Each row has a name. Each piece below is followed by the name of the row it came from, unless a question asks for something else. Each question is about the rows just above it.

<28>: [ -9  21  35  35 -26  40  33  24  38  27]
<155>: [-18 -14 -49  14 -54  21  22 -21 -18  20]
<91>: [26 -2 20 16 37  1 -3  6 19 15]
<156>: [ -4   4  14  17  12  -7  -4 -22 -22  19]
<95>: [-21   8  15  33 -31  19  19   9   6  13]
<107>: [ 29   5 -21   8  48   2  -1 -86 -76   5]
Shared by <95> and <156>: => [19]
Which entry of <95> is missing from [ 15   9 -31  33  19  19   6 -21  13]? => [8]

<52>: [ 29  -5 -32 -59   9 -78  24 -26 -32  17 -18 -49  21  22  36]
<113>: [ 37  54 -21  13 -71 -13  41  22  40  43  13  -1 -30   5 -42]
<56>: [-21  13 -71 -12   5  32 -45 -67 -20 -30  44  12  47 -20 -56]
<102>: [ 28  15 -35 -30  -3 -72  17 -55 -51  13   1 -42  41  32  -4]
<124>: [-13  14 -67 -66  21  28 -41 -15 -13 -22  21 -14   8 -79  28]
<101>: [ 24  50  -8  55 -66   7  28   7  17  30  21  18 -17  21 -70]
<79>: [-28  -3  30  28  -1  78 -25  42  54 -17  11  41 -32 -43  -7]
<124> without one entry, shuffled: [-13  28  28 -79 -41 -15  21  14 -66   8 -67 -22  21 -13]. Gone: => [-14]
<124> without one entry, shuffled: [  8 -41 -67  28 -79 -15  14 -14  21  28  21 -13 -13 -22]. Gone: => [-66]
The row with [-21  13 -71 -13] is => <113>
[-66  21  28 -41 -15] => <124>

<17>: [-76 -25  14  -5  -4 -60]
<81>: [ -7 -76 -77  14   1  -6]
<47>: [ 26 -60  -8  16   1  -6]
[-60  -8  16   1] => <47>
[ 26 -60  -8] is in which row? => <47>
The one value in <47> and <17>: => [-60]
Shuffled <17> with one entry gone: [-76 -25 -60  14  -5], missing => [-4]
Which entry of <81> is missing from [-77 -76   1  -7  14]? => [-6]
Give the next entry after [-76 -25  14  -5]. => [-4]
<81> without one entry, shuffled: [  1  14 -77  -7  -6]. Gone: => [-76]

<74>: [ 73  95  11 -73 -86  37  44 -13 -39   0 -88  31  28   8   0 -17  40  89
 -34 -74]
<42>: [ 95 -73  11  73 -71 -57  33  50  77  30 -59  31  -7  64 -55  10 -60   3
 -18  29]
<126>: [ 60   1  13  29  34  11  20   9  30  77 -55  31 -60  64 -59  -7 -18  25
 -59  19]
[ 95 -73  11  73 -71 -57  33  50  77  30 -59  31  -7  64 -55  10 -60   3
 -18  29] => <42>
[ 60   1  13  29  34  11  20   9  30  77 -55  31 -60  64 -59  -7 -18  25
 -59  19] is in which row? => <126>
[ 30  77 -55  31 -60  64 -59  -7 -18] => <126>
Which entry of <74> is missing from [  0 -86  31  73  89   0  95  37 -17  40 -88 -13   8 -39 -74  28  44 -34
  11]? => [-73]
Give the next entry after [ 73  95  11 -73]. => [-86]
[ 20   9  30  77 -55  31 -60] => <126>

<3>: [-19   9 -33 -19  -8  19 -41  15 -11   7  -9 -42  17  -9 -20  -1 -26 -10
 -40 -16  15   1 -30 -22 -10  22 -42 -16  -9 -44 -34  14 -24  19 -21 -24
 -18  -2 -25 -13  20   5 -39]
<93>: [  7 -17 -56 -18 -10  19 -19  32 -43  20  26  10  16 -12 -16 -30   4 -22
 -15  13 -67  51 -39 -38  12 -47   5  44   7 -35  16 -40  43 -37 -69 -32
   2  -4   1 -71  22 -30 -56]
<14>: [ 15   1 -30 -23 -10  22 -42 -16  -9  23  24  17  22  23  14  24  19  20
  14  16  22  17  19  20  16  25  18  22  17  20  20  26  14  23  16  16
  21  25  15 -15  22  26  19]
<13>: [-16  12 -24 -14  -5  17 -37  14 -12   4 -14 -42  16 -12 -16  -1 -25  -8
 -34 -13  20   2 -27 -19  -6  23 -43 -20  -6 -43 -36  14 -14  21 -12 -19
 -20  -6 -21  -6  19   4 -35]
[ 15   1 -30 -22 -10  22 -42 -16  -9] => <3>
[-16  12 -24 -14  -5  17 -37  14 -12   4 -14 -42  16 -12 -16  -1 -25  -8
 -34 -13  20   2 -27 -19  -6  23 -43 -20  -6 -43 -36  14 -14  21 -12 -19
 -20  -6 -21  -6  19   4 -35] => <13>
<3> without one entry, shuffled: [-24 -42 -20 -19 -44 -19 -30 -21   9 -18 -42 -40 -33  20 -16 -16 -41  19
  -2 -26  -9 -10 -24 -34 -10  22  -9   5   7  14  17  -9  19 -22 -25  -1
  15 -39  15   1 -11 -13]. Gone: => [-8]
Shuffled <93> with one entry gone: [-40 -39  10 -18 -12 -69 -37 -35 -47 -30  51 -22   1   2 -16  44 -32  26
  16 -19 -30  20 -67 -56  43 -43  13  19   5  12  22 -10 -15  32 -17  -4
   7   4   7 -71 -56  16], missing => [-38]
The row with [20 16 25 18 22 17 20 20] is => <14>
[16 16] => <14>

<31>: [-39  -1 -42  23  81  42 -17  14  11  86  43  57  24 -44]
<11>: [ 24 -37 -41  43  -3  80  10 -12  17  76  42  50  22 -42]
<18>: [-41  -3 -37  24  80  43 -12  10  13  84  26  53  22 -43]
<25>: [-41  -3 -37  24  80  43 -12  10  11  84  19  58  25 -44]
[-41  -3 -37  24  80  43 -12  10  11  84  19  58  25 -44] is in which row? => <25>
[-41  -3 -37  24  80  43 -12  10  13  84  26  53  22 -43] => <18>

<44>: [ -1 -51 -47  -4   4  -5  19  70   8  44  79 -64  13 -62 -53 -86  64 -75
  12  22 -14 -60  74  51 -16 -11 -47  63  55  20 -44 -13   8  51]
<97>: [ 12 -12   1  -4  -4   6 -17  19  -4   8  15 -21 -10 -12 -11 -27 -19 -17
   3  22  -5 -10  16  13  -5   5 -16  21  12  -4 -12  -3   2  29]
<118>: [  7 -44  60   2 -47  -1   0  -1  62  -1   3   1  52   3  -1   4   2   3
  57 -50 -51   3  -5  -1 -51 -47  -4 -52  -3  19   2  30  64 -14]
Which row holds [ -4   6 -17  19  -4   8  15 -21 -10 -12 -11]? => <97>
What is the next entry after [ -1 -51 -47  -4 -52  -3  19]? => [2]
[  7 -44  60   2 -47  -1   0  -1  62  -1   3   1  52   3  -1   4   2   3
  57 -50 -51   3  -5  -1 -51 -47  -4 -52  -3  19   2  30  64 -14] => <118>
Shuffled <44> with one entry gone: [ 13  44 -14 -60  55  74  51  -5  63 -44 -11 -47  64  19   8  70  20 -47
 -16 -75  79   8 -86  22 -62 -51 -53 -64  51   4  -4  12  -1], missing => [-13]
[-75  12  22 -14 -60  74  51 -16 -11 -47  63  55] => <44>
<44> without one entry, shuffled: [  4  -1  79  74  55  44 -62  -5 -75  -4  70 -60 -64 -47 -14  12 -44  51
  20  63  64 -53  19 -13 -16  13   8 -86  51 -51 -11 -47   8]. Gone: => [22]

<59>: [-14  34 -20  18   6  -3   2  14 -49  26  19 -38 -54  13  32 -19  30 -28
 -13  35 -38 -35  34  17  -2  32  14   7   8  52 -39 -18  33   1  -4  36
 -10 -12 -33 -48 -69   5  31 -11 -34   0   4  34 -21]
<159>: [ 34 -15  16 -30  18   2   4 -21  32 -11  21  38 -25 -36 -46  38 -75  15
  23  -8  24  45  -9 -23  13 -37  -2 -12  10 -39  17  15 -48  -7  41 -40
 -24  21  14  44  52  -4 -23   4  12 -17 -14 -26  42]
<50>: [ 18  14  24  29 -13 -24  -8  27 -39  33  24  13  -7 -34 -13   2  17  40
  12  35 -21 -21  67 -64  12   7  21  21  -9   5 -38   3  -5 -31 -41 -37
  -1  13 -21 -36  11   4  36 -24  36  71 -18  -5  35]
<77>: [ 10  44 -20 -16  23  -2  12  -5 -33  17  52 -24 -44 -11   9   4 -34 -41
   2  30 -33 -12  34   8   7  18  26   0  25  45 -47 -19   1  -7  23  37
 -45   4 -29 -54 -65  -5   8 -16 -46 -30  -1  23 -18]
<132>: [-24   1 -22 -23 -13  15  15 -15  45 -46 -27 -20  40  38  32 -18  11 -45
 -14 -64  10  -9 -57  39 -18  21   3   1  -2   7  10 -19  15   5 -35  69
  -3 -10  32 -44 -23 -17 -29   6 -17 -44  28  -4 -20]
<164>: [-20   2 -17 -24 -19  11  16 -15  50 -49 -25 -13  51  31  28 -15   9 -40
 -10 -69  10 -12 -51  26 -16  21   9   7  -3   4   4 -19  10  -2 -51  67
  -5  -5  36 -57 -15 -20   9   2  -8 -34  28 -12 -11]
<20>: [-36  -3 -22  -7 -18 -21   8  -7  30 -35 -39 -26  26  50  41 -28  40 -38
 -21 -52   6 -19 -54  48 -21  25  -6   2  -8  13  14 -17  30  13 -37  64
  16 -17  24 -33 -29 -10 -20  11 -16 -32  28   4 -25]
<41>: [ 12  46 -18 -17 -24  -4  16  -4 -26  10  53 -21 -28 -13  10   5 -33 -41
   4  17 -34 -16  35  -3   7  22  32   6  22  43 -52 -22  -1 -17   4  43
 -50   8 -22 -75 -61 -10  16 -22 -39 -25   1  16 -11]
Shuffled <159> with one entry gone: [ 17 -15 -23  -7  21  23  45   2  44  38  12 -14 -21 -25  15  32 -37 -46
  -4  42 -39  34   4  52  -9 -48  10  14  -2 -26 -17 -12 -75 -30 -23 -11
  38  15  21 -24  16  18  13 -40   4  -8  24 -36], missing => [41]
Where do [-20   2 -17 -24 -19  11  16 -15  50 -49 -25 -13  51  31  28 -15   9 -40
 -10 -69  10 -12 -51  26 -16  21   9   7  -3   4   4 -19  10  -2 -51  67
  -5  -5  36 -57 -15 -20   9   2  -8 -34  28 -12 -11] appear? => <164>
[ 12  46 -18 -17 -24  -4  16  -4 -26  10  53 -21 -28 -13  10   5 -33 -41
   4  17 -34 -16  35  -3   7  22  32   6  22  43 -52 -22  -1 -17   4  43
 -50   8 -22 -75 -61 -10  16 -22 -39 -25   1  16 -11] is in which row? => <41>
What is the next entry after [ 10   5 -33 -41]? => [4]
Shuffled <20> with one entry gone: [-32 -52  40 -54  -6 -10 -16  -8 -33  30   2 -21   6 -29 -37  -7  28  14
  -7 -36  25  16  11 -18  30 -21 -38  24 -21  64  41 -17 -39   8 -17  13
 -35   4 -25  -3 -28 -20  48 -19 -26  13  50  26], missing => [-22]
[ 1 16] is in which row? => <41>
Which entry of <50> is missing from [ 21  18  40  12  21 -31   5  -9  36  -7 -24 -21   3  -5   7  24 -39  13
  -1  24 -21  33 -64   4 -41  27  14 -37   2  67  12 -34 -18  -5  36 -13
  71  35 -24  35 -13  13  17 -21  29 -36  -8  11]? => [-38]

<103>: [-32  65 -29 -24  24]
<51>: [-84  89 -49  -7  39]
<22>: [-12 -61  13  54 -17]
<116>: [-19 -59  29  44  -6]
<75>: [-84  89  32  -7  39]
[-12 -61] => <22>
[-84  89  32  -7  39] => <75>
Which entry of <103> is missing from [-29 -24  24 -32]? => [65]
What is the next entry after [-59  29]? => [44]
Give the next entry after [89 32]. => [-7]

<109>: [-12 -11  42  14]
<7>: [-58  30 -15  -1]
<112>: [  0 -14  75  20]
<37>: [ 31 -17  25  24]
<176>: [-2 -1  0 -1]
<63>: [ -2  -1 -19  -1]
<130>: [ -2  -1 -51   0]
<134>: [23 31 48 22]
[ -2  -1 -51   0] => <130>
Shuffled <109> with one entry gone: [-11  14  42], missing => [-12]
Shuffled <37> with one entry gone: [-17  25  31], missing => [24]
The next entry after [ 31 -17]: => [25]
Shuffled <130> with one entry gone: [-51  -1  -2], missing => [0]
The one value in <176> and <112>: => [0]
Shuffled <130> with one entry gone: [-51   0  -2], missing => [-1]

<26>: [ -3   1   5   2  73   5 -29  -1]
<69>: [ 49   1   5   2  14   5 -29  50]
<62>: [  1  14   3  14  50   5 -29  -1]
<26> without one entry, shuffled: [ 73  -3  -1 -29   2   5   5]. Gone: => [1]
What is the next entry after [ 1 14  3]? => [14]
The row with [  1  14   3  14  50   5 -29  -1] is => <62>
Which entry of <62> is missing from [ 5 50 14  1 -1  3 14]? => [-29]
What is the next entry after [ 1  5  2 14]? => [5]

<29>: [ -1 -33  11 -15  23  -7  -7  21 -14   3  23  14  -8  57  44  29  23 -39
 -22 -45  31 -30  19  18  56 -35  19  16  -5   4  11  -7  -7  -6  59 -84
 -12 -29  30 -11 -20]
<137>: [ 40 -15  13  -3  13 -13  26  19 -37  -3  27   1  18  12  10  44  20  24
  17 -12 -38  43  20  -4  11  16 -27  30   7 -11   2  56  15  35 -32  14
   1 -30 -31  23 -50]
<141>: [ 23 -39 -22 -43  31 -30  19  18  56 -35   3  -2  14 -10   2 -14  -4   7
   5  34 -11   1   7 -42   6 -18  23  15 -34  23 -12 -17 -18   4  11   3
 -47 -27   3 -21  36]
<125>: [ 25  13  26  -5 -56 -32 -33  14  10 -46  11  28 -57 -10  63  13   4  12
  28  33 -42 -15 -25  19 -48  -7   6  17  26  -4 -59   4 -13 -33  14  19
  23  42 -26  -1 -27]
<96>: [ 43  20  -4  11  16 -28  30 -50 -52  22 -14 -35  -3 -36 -35  22 -11  -1
  35  36  46 -15  -4 -26  13 -37   5  67  50 -28 -33  -5  17 -19  42  62
  66  -6 -28   2  31]
[ 43  20  -4  11  16 -28  30 -50 -52  22 -14 -35  -3 -36 -35  22 -11  -1
  35  36  46 -15  -4 -26  13 -37   5  67  50 -28 -33  -5  17 -19  42  62
  66  -6 -28   2  31] => <96>
The next entry after [ 23 -39 -22 -45  31 -30  19  18  56 -35]: => [19]
[-48  -7   6  17  26  -4 -59   4] => <125>
[-59   4 -13] => <125>
What is the next entry after [ 43  20  -4  11  16 -27  30]? => [7]
[ 23 -39 -22 -43  31 -30  19  18  56 -35   3  -2  14 -10   2 -14  -4   7
   5  34 -11   1   7 -42   6 -18  23  15 -34  23 -12 -17 -18   4  11   3
 -47 -27   3 -21  36] => <141>
Where do [ -1 -33  11 -15  23  -7  -7  21 -14   3  23  14  -8  57  44  29  23 -39
 -22 -45  31 -30  19  18  56 -35  19  16  -5   4  11  -7  -7  -6  59 -84
 -12 -29  30 -11 -20] appear? => <29>

<49>: [  0 -30  44  -7   0 -13 -39   7  -5   0   0   7 -28   0  46  10  -4   0
  32]
<117>: [ 29  44  26 -30   0 -13  -7   7   8   0 -12   0  10  17  27   0  37 -44
 -32]
<6>: [ 11 -47   8  -1 -12   0  12 -81 -27  38 -63 -88  50  34 -55 -20  -2  79
   0]
<136>: [-25  -8   7 -13  77  18 -30 -40  42  -6   7 -29   0  37 -13 -21 -29 -46
   9]
<24>: [ 57 -45 -13  27   4 -22   6  62  -8   0   0  13   0  55 -65 -19  79   0
 -42]
Shuffled <49> with one entry gone: [-28  46   7   0  -4  -5  -7 -13   0   0 -39  44  32   0  10   0   7   0], missing => [-30]
[ -7   7   8   0 -12] => <117>
[ 57 -45 -13  27   4 -22   6  62  -8   0   0  13   0  55 -65 -19  79   0
 -42] => <24>
Shared by <49> and <6>: => [0]
Which row holds [ 42  -6   7 -29   0  37 -13 -21 -29 -46]? => <136>
[-30  44  -7   0 -13 -39   7] is in which row? => <49>
[-47   8  -1] => <6>

<85>: [-16 -13   7  15  14]
<30>: [-35  61 -67 -34  10]
<122>: [-24 -16 -13   8  20]
<19>: [-35  85 -67 -10  10]
<60>: [-31  89 -64  -7  34]
<65>: [-10 -36 -15  15  14]
Which entry of <122> is missing from [-24 -13 -16   8]? => [20]
Shared by <65> and <19>: => [-10]
Give the next entry after [-16 -13   8]. => [20]
<30> without one entry, shuffled: [-67  10  61 -34]. Gone: => [-35]

<121>: [ 48  14  49  -9 -17  11]
<54>: [ 10 -25  -4 -18 -32  20]
<119>: [ 10 -27  -5 -19 -35  22]
<83>: [-20  52   9  37  66 -42]
<146>: [ 10 -26  -5 -19 -34 -20]
<40>: [ 12  46   6  25  45 -29]
<115>: [-28  69  12  49  89  20]
<23>: [-27  69 -27  49  89 -56]
Give the next entry after [12 49]. => [89]
What is the next entry after [ 10 -27  -5 -19]? => [-35]
Which value is in both <146> and <54>? => [10]
What is the next entry after [ 69 -27  49]? => [89]
Which entry of <121> is missing from [ 48  14 -17  11  -9]? => [49]
[ 10 -27  -5 -19 -35  22] is in which row? => <119>
<115> without one entry, shuffled: [ 49 -28  12  20  69]. Gone: => [89]

